Below is a small trained network, with its code and all its weights. Each question gives an input and a target symbol and asks what happens when units are switched off, that is, made to give their printed mean instead of their output.

import numpy as np


def w(rows, s, z=0):
    codes = np.array(rows[::2]) - 128.0
    scale = np.full(codes.shape[1], s)
    scale[-1] = z or s
    return codes * scale


def f(y):
    return y / 2 * (1 + np.tanh(0.7978845608 * (y + 0.044715 * y**3)))


def softmax(a):
    e = np.exp(a - a.max(-1, keepdims=True))
    return e / e.sum(-1, keepdims=True)


def log_softmax(a):
    a = a - a.max(-1, keepdims=True)
    return a - np.log(np.exp(a).sum(-1, keepdims=True))


def net(x, mask):
    ids = ['ηξπστω'.index(c) for c in x.split()]
    T = len(ids)
    res = E[ids] + P[:T]
    u = 0
    for l in range(2):
        r = res
        for j in range(3):
            rows = slice(2 * j, 2 * j + 2)
            q, k, v = (r @ M[l][rows].T for M in (Q, K, V))
            z = softmax(np.where(np.tri(T) > 0, q @ k.T / 2**0.5, -1e9)) @ v
            o = O[l][rows]
            res = res + np.where(mask[u + j], z, o[:, -1]) @ o[:, :-1]
        u += 3
        y = f(res @ A[l][:, :-1].T + A[l][:, -1])
        res = res + np.where(mask[u : u + 12], y, B[l][:, -1]) @ B[l][:, :-1]
        u += 12
    return log_softmax(res[-1] @ U[:, :-1].T + U[:, -1])


Q, K, V, O, A, B = {}, {}, {}, {}, {}, {}
E = w([
[198,157,114,27,83,150],'η',
[125,69,100,123,242,171],'ξ',
[173,212,41,61,141,171],'π',
[213,124,97,105,5,227],'σ',
[158,144,44,158,179,231],'τ',
[96,148,82,125,109,41],'ω',
],0.012)
P = w([
[67,156,11,2,109,130],'0',
[207,91,232,136,181,76],'1',
[204,71,139,161,172,62],'2',
[201,49,142,163,185,77],'3',
[198,31,139,167,168,69],'4',
[181,12,149,161,173,72],'5',
],0.005)
Q[0] = w([
[102,106,232,131,161,161],'L0H1',
[183,55,36,126,128,161],'L0H1',
[215,127,118,155,163,109],'L0H2',
[91,214,183,156,112,107],'L0H2',
[131,73,252,111,101,190],'L0H3',
[128,155,150,104,147,142],'L0H3',
],0.026)
K[0] = w([
[127,156,133,199,92,10],'L0H1',
[84,97,9,84,146,211],'L0H1',
[14,149,173,97,90,140],'L0H2',
[213,144,200,79,163,175],'L0H2',
[126,99,107,15,185,250],'L0H3',
[119,187,133,97,150,140],'L0H3',
],0.021)
V[0] = w([
[206,122,169,107,165,116],'L0H1',
[68,119,133,131,128,174],'L0H1',
[30,241,179,211,41,23],'L0H2',
[233,194,43,254,123,200],'L0H2',
[79,107,103,114,103,134],'L0H3',
[201,148,146,173,143,106],'L0H3',
],0.0092)
O[0] = w([
[171,123,96,131,187,116,114],'L0H1',
[123,141,137,158,110,148,133],'L0H1',
[103,31,71,2,132,186,2],'L0H2',
[20,254,230,94,76,132,152],'L0H2',
[139,163,125,145,116,154,125],'L0H3',
[106,95,183,78,167,100,124],'L0H3',
],0.005,0.0097)
A[0] = w([
[133,50,112,133,130,54,62],'L0N1',
[155,162,213,212,167,162,90],'L0N2',
[117,79,99,55,124,55,82],'L0N3',
[28,21,54,65,42,197,13],'L0N4',
[167,105,232,144,144,103,3],'L0N5',
[123,90,104,162,111,82,143],'L0N6',
[61,138,115,109,155,37,124],'L0N7',
[134,56,170,188,88,50,108],'L0N8',
[115,154,186,197,197,41,124],'L0N9',
[56,84,142,177,219,122,39],'L0N10',
[71,153,104,183,127,255,127],'L0N11',
[63,114,131,199,42,29,206],'L0N12',
],0.0082,0.0024)
B[0] = w([
[107,135,197,21,176,137,131],'L0N1',
[142,53,102,127,168,97,253],'L0N2',
[93,96,177,126,166,56,143],'L0N3',
[142,207,134,250,97,124,154],'L0N4',
[57,176,46,160,162,141,139],'L0N5',
[132,160,165,77,166,126,130],'L0N6',
[144,180,169,130,164,149,133],'L0N7',
[134,174,99,106,195,106,138],'L0N8',
[182,192,145,180,56,132,247],'L0N9',
[202,95,129,119,85,178,142],'L0N10',
[139,199,194,65,172,106,159],'L0N11',
[164,237,178,218,159,130,166],'L0N12',
],0.011,0.0049)
Q[1] = w([
[48,165,163,156,129,149],'L1H1',
[137,143,95,95,2,104],'L1H1',
[163,56,176,107,50,142],'L1H2',
[218,199,111,119,196,92],'L1H2',
[115,130,142,136,130,119],'L1H3',
[11,117,41,117,127,128],'L1H3',
],0.029)
K[1] = w([
[171,144,198,182,110,174],'L1H1',
[154,83,45,106,43,200],'L1H1',
[89,101,176,129,131,3],'L1H2',
[111,210,83,45,118,175],'L1H2',
[138,123,178,141,95,115],'L1H3',
[109,13,37,153,76,113],'L1H3',
],0.024)
V[1] = w([
[219,103,71,69,129,124],'L1H1',
[132,173,79,157,115,157],'L1H1',
[116,153,34,102,210,134],'L1H2',
[128,111,132,252,177,118],'L1H2',
[212,135,85,175,78,152],'L1H3',
[142,72,124,140,188,72],'L1H3',
],0.015)
O[1] = w([
[172,157,235,29,190,142,160],'L1H1',
[113,76,118,166,154,186,239],'L1H1',
[173,149,3,138,68,133,176],'L1H2',
[143,129,213,139,47,47,74],'L1H2',
[147,96,199,97,153,209,249],'L1H3',
[245,133,137,119,160,67,12],'L1H3',
],0.0072,0.011)
A[1] = w([
[115,9,117,109,116,51,12],'L1N1',
[195,81,126,127,118,106,68],'L1N2',
[148,196,201,147,116,116,199],'L1N3',
[126,107,121,57,102,60,39],'L1N4',
[137,53,105,145,115,134,101],'L1N5',
[103,175,151,176,104,115,61],'L1N6',
[121,79,157,84,149,108,3],'L1N7',
[174,221,143,142,119,125,11],'L1N8',
[67,75,174,70,130,100,15],'L1N9',
[82,150,113,82,184,92,147],'L1N10',
[67,146,180,102,149,143,10],'L1N11',
[156,93,146,60,112,161,100],'L1N12',
],0.011,0.0026)
B[1] = w([
[13,81,150,166,243,133,144],'L1N1',
[55,81,134,81,55,126,202],'L1N2',
[136,119,76,179,22,194,252],'L1N3',
[132,144,47,103,73,41,149],'L1N4',
[87,198,120,86,121,173,140],'L1N5',
[191,190,217,66,199,98,186],'L1N6',
[59,167,81,100,78,118,150],'L1N7',
[79,135,199,117,143,72,206],'L1N8',
[164,182,11,102,102,68,148],'L1N9',
[173,106,197,179,130,189,150],'L1N10',
[32,30,134,124,122,44,173],'L1N11',
[183,136,140,144,246,100,207],'L1N12',
],0.011)
U = w([
[133,157,134,113,89,59,67],'η',
[59,117,187,157,133,100,22],'ξ',
[179,136,168,96,161,111,252],'π',
[169,123,198,157,52,120,217],'σ',
[123,185,73,159,94,165,101],'τ',
[114,254,189,199,134,60,107],'ω',
],0.0052,0.0019)

Each question gives the input, a string of symbols that net reads in full, and the target symbol t.
The units are the heads (2 rows each of Q, K, V and O) and the neurons (one row each of A and B). Each row of codes is followed by its name. A weight is (code - 128) times the scale printed after its matrix; where a second scale follows, it is the last column's (O, A, B and U).
mask holds one flag per unit, layer by layer, with each layer's heads first. A switched-off unit (its flag False) gives its mean, the last column of its rows in O or B, instead of its output. The means were averaged over made-up inputs and are rounded, as every weight is.
A unit's drop is (log p(t) with every unit on - log p(t) with that unit switched off) / (log p(t) with every unit on - log p(t) with every unit switched off).
The circuit of an input: a set's keep is (log p(t) with only the set's units on - log p(t) with every unit switched off) / (log p(t) with every unit on - log p(t) with every unit switched off). Starting from the 12 units with the biggest drops (on a tie, the unit counted first), units are removed one at a time, each time the one whose removal leaves the highest keep (on an exact tie, the one counted first), for as long as the keep stays at least 0.8.
circuit, biggest first: the units of the circuit, biggest drop first
most important unit: the unit with the biggest drop
k most important neurons: the k neurons with the biggest drops, biggest first
top k neurons in layer l: the k neurons of layer l with the biggest drops, biggest first
heads that matter: for each layer, one digit per head in row order, 1 if its drop is at least 0.15 and else 0, layers parted by /
input π π π, target τ: heads that matter : 000 / 010
input σ ξ η ω, target ω: circuit, biggest first : (L0N12)
input η π ω ξ π ω, target π: heads that matter : 110 / 011
input π ξ ξ ω ω, target τ: 3 most important neurons : (L0N12; L0N9; L0N11)
input ξ ξ ξ τ, target σ: circuit, biggest first : (L0H2; L1H2; L1N3)
input π σ ω π τ, target τ: heads that matter : 000 / 000
input τ σ π, target ω: circuit, biggest first : (L0H2; L1N6; L0N11; L1H3)
input ξ ξ π, target σ: circuit, biggest first : (L0H2; L1H2; L1N3; L1H3)
input σ ω ω, target ξ: heads that matter : 010 / 011
input π π ω σ ω, target τ: circuit, biggest first : (L1H2; L1H1; L0N12)
input σ π η τ ξ τ, target ξ: circuit, biggest first : (L1N11; L1H2; L0H2)
input ω η π π π, target π: circuit, biggest first : (L1H1; L0H2; L1N12)
input ξ σ ω, target ω: 2 most important neurons : (L1N6; L0N12)
input τ η σ, target ω: top 2 neurons in layer 0 : (L0N11; L0N12)
input τ ξ τ, target ω: circuit, biggest first : (L0H2; L1N6; L1H3)
input σ π ω η, target η: heads that matter : 010 / 110
input ω ξ ξ ω σ, target η: 3 most important neurons : (L0N1; L0N9; L0N3)
input π ξ ω τ ξ, target ξ: 2 most important neurons : (L1N1; L0N10)
input σ σ ξ, target ξ: 2 most important neurons : (L1N11; L0N2)
input ω ω ξ π π, target η: top neuron in layer 1 : (L1N4)
input ω τ σ σ π η, target η: most important unit : L0N12
